Here is a tiny trained network, its code and every weight. The questions are about switching its units off for an input and a target symbol, where a switched-off unit gives its printed mean instead of its output.

import numpy as np


def w(rows, s, z=0):
    codes = np.array(rows[::2]) - 128.0
    scale = np.full(codes.shape[1], s)
    scale[-1] = z or s
    return codes * scale


def norm(h):
    return h / np.sqrt((h * h).mean(-1, keepdims=True) + 1e-5)


def f(y):
    return y / 2 * (1 + np.tanh(0.7978845608 * (y + 0.044715 * y**3)))


def softmax(a):
    e = np.exp(a - a.max(-1, keepdims=True))
    return e / e.sum(-1, keepdims=True)


def log_softmax(a):
    a = a - a.max(-1, keepdims=True)
    return a - np.log(np.exp(a).sum(-1, keepdims=True))


def net(x, mask):
    ids = ['αθλξπσψ'.index(c) for c in x.split()]
    T = len(ids)
    res = E[ids] + P[:T]
    r = norm(res)
    for j in range(2):
        rows = slice(4 * j, 4 * j + 4)
        q, k, v = (r @ M[0][rows].T for M in (Q, K, V))
        z = softmax(np.where(np.tri(T) > 0, q @ k.T / 4**0.5, -1e9)) @ v
        o = O[0][rows]
        res = res + np.where(mask[j], z, o[:, -1]) @ o[:, :-1]
    y = f(norm(res) @ A[0][:, :-1].T + A[0][:, -1])
    res = res + np.where(mask[2:10], y, B[0][:, -1]) @ B[0][:, :-1]
    return log_softmax(norm(res)[-1] @ U[:, :-1].T + U[:, -1])


Q, K, V, O, A, B = {}, {}, {}, {}, {}, {}
E = w([
[85,208,104,145,103],'α',
[51,125,149,81,93],'θ',
[176,89,152,73,170],'λ',
[209,105,185,72,71],'ξ',
[23,103,63,106,12],'π',
[147,109,131,168,105],'σ',
[254,174,137,63,131],'ψ',
],0.0059)
P = w([
[47,40,148,2,75],'0',
[104,128,16,139,84],'1',
[78,69,212,38,108],'2',
[141,144,39,146,101],'3',
[76,78,226,61,127],'4',
[164,153,54,155,116],'5',
[88,95,240,81,142],'6',
[188,162,61,164,129],'7',
[93,116,253,107,165],'8',
[210,175,85,174,148],'9',
],0.0027)
Q[0] = w([
[83,151,176,114,243],'h0',
[109,201,206,71,191],'h0',
[208,128,64,254,61],'h0',
[72,105,121,94,231],'h0',
[4,144,128,47,135],'h1',
[179,112,90,249,143],'h1',
[175,88,155,209,64],'h1',
[51,116,119,143,54],'h1',
],0.0074)
K[0] = w([
[124,192,93,82,235],'h0',
[180,191,172,49,210],'h0',
[182,88,145,232,109],'h0',
[101,194,35,69,169],'h0',
[72,92,87,28,75],'h1',
[108,152,141,255,136],'h1',
[121,92,234,203,170],'h1',
[67,50,139,102,40],'h1',
],0.0074)
V[0] = w([
[175,227,88,116,85],'h0',
[93,146,62,139,41],'h0',
[163,107,183,202,206],'h0',
[77,66,106,73,76],'h0',
[68,100,236,132,138],'h1',
[185,128,158,222,139],'h1',
[127,252,81,147,123],'h1',
[160,102,158,35,121],'h1',
],0.003)
O[0] = w([
[9,188,126,201,176,87],'h0',
[143,179,176,187,176,166],'h0',
[104,114,66,67,81,49],'h0',
[219,177,254,137,168,251],'h0',
[44,64,48,241,173,142],'h1',
[87,35,161,70,108,89],'h1',
[230,67,100,80,44,11],'h1',
[115,205,182,188,132,229],'h1',
],0.0025,0.0019)
A[0] = w([
[104,185,53,182,138,87],'n0',
[113,145,210,74,171,144],'n1',
[254,172,111,89,154,55],'n2',
[124,69,175,115,80,168],'n3',
[216,143,158,156,101,82],'n4',
[132,64,97,205,84,156],'n5',
[23,42,165,74,178,71],'n6',
[111,94,36,171,121,3],'n7',
],0.0069,0.0042)
B[0] = w([
[163,1,146,136,175,137],'n0',
[97,69,26,4,183,253],'n1',
[152,185,76,249,111,228],'n2',
[153,177,140,254,154,228],'n3',
[30,131,45,198,34,204],'n4',
[158,132,156,31,212,197],'n5',
[188,88,72,225,62,175],'n6',
[79,14,64,103,98,113],'n7',
],0.0048,0.0035)
U = w([
[41,228,162,52,202,216],'α',
[27,22,50,136,103,79],'θ',
[161,246,38,68,199,8],'λ',
[254,155,198,51,53,254],'ξ',
[146,89,217,228,244,111],'π',
[243,38,37,46,214,145],'σ',
[57,128,167,191,25,134],'ψ',
],0.0075,0.0018)

Each question gives the input, a string of symbols that net reads in full, and the target symbol t.
The units are the heads (4 rows each of Q, K, V and O) and the neurons (one row each of A and B). Each row of codes is followed by its name. A weight is (code - 128) times the scale printed after its matrix; where a second scale follows, it is the last column's (O, A, B and U).
mask holds one flag per unit, heads first, then neurons. A switched-off unit (its flag False) gives its mean, the last column of its rows in O or B, instead of its output. The means were averaged over made-up inputs and are rounded, as every weight is.
A unit's drop is (log p(t) with every unit on - log p(t) with that unit switched off) / (log p(t) with every unit on - log p(t) with every unit switched off).
The circuit of an input: a set's keep is (log p(t) with only the set's units on - log p(t) with every unit switched off) / (log p(t) with every unit on - log p(t) with every unit switched off). Starting from all 10 units, units are removed one at a time, each time the one whose removal leaves the highest keep (on an exact tie, the one counted first), for as long as the keep stays at least 0.8.
circuit, biggest first: the units of the circuit, biggest drop first
unit that matters most: the unit with the biggest drop
top k neurons: the k neurons with the biggest drops, biggest first
heads that matter: for each layer, one digit per head in row order, 1 if its drop is at least 0.15 and else 0, layers parted by /
drop when u is switched off: that unit's drop, to one decimal
input λ λ σ ψ ψ, target λ: circuit, biggest first -> (n2 n1 n4)
input σ σ ξ λ, target λ: unit that matters most -> n2
input λ α σ σ λ θ, target α: heads that matter -> 01
input σ σ λ α α ψ σ λ θ, target θ: top 3 neurons -> (n6 n1 n2)
input α θ λ ξ λ σ σ σ, target σ: top 2 neurons -> (n5 n7)
input ξ λ θ, target θ: circuit, biggest first -> (n1 n6)
input θ σ λ ξ ξ π σ α, target π: circuit, biggest first -> (n1 n0)
input σ λ ψ σ λ α, target π: top 3 neurons -> (n0 n1 n4)
input σ σ λ θ σ σ, target σ: heads that matter -> 11
input ξ σ σ π ξ ψ α ξ λ, target σ: top 3 neurons -> (n1 n6 n4)
input σ σ λ σ σ λ θ σ σ ξ, target ψ: drop when n4 is switched off -> 0.3
input λ π ψ θ, target α: drop when h1 is switched off -> 0.3
input ψ ψ α λ α σ λ λ σ ξ, target ψ: drop when n1 is switched off -> 0.1
input α θ σ λ, target λ: top neuron -> (n6)
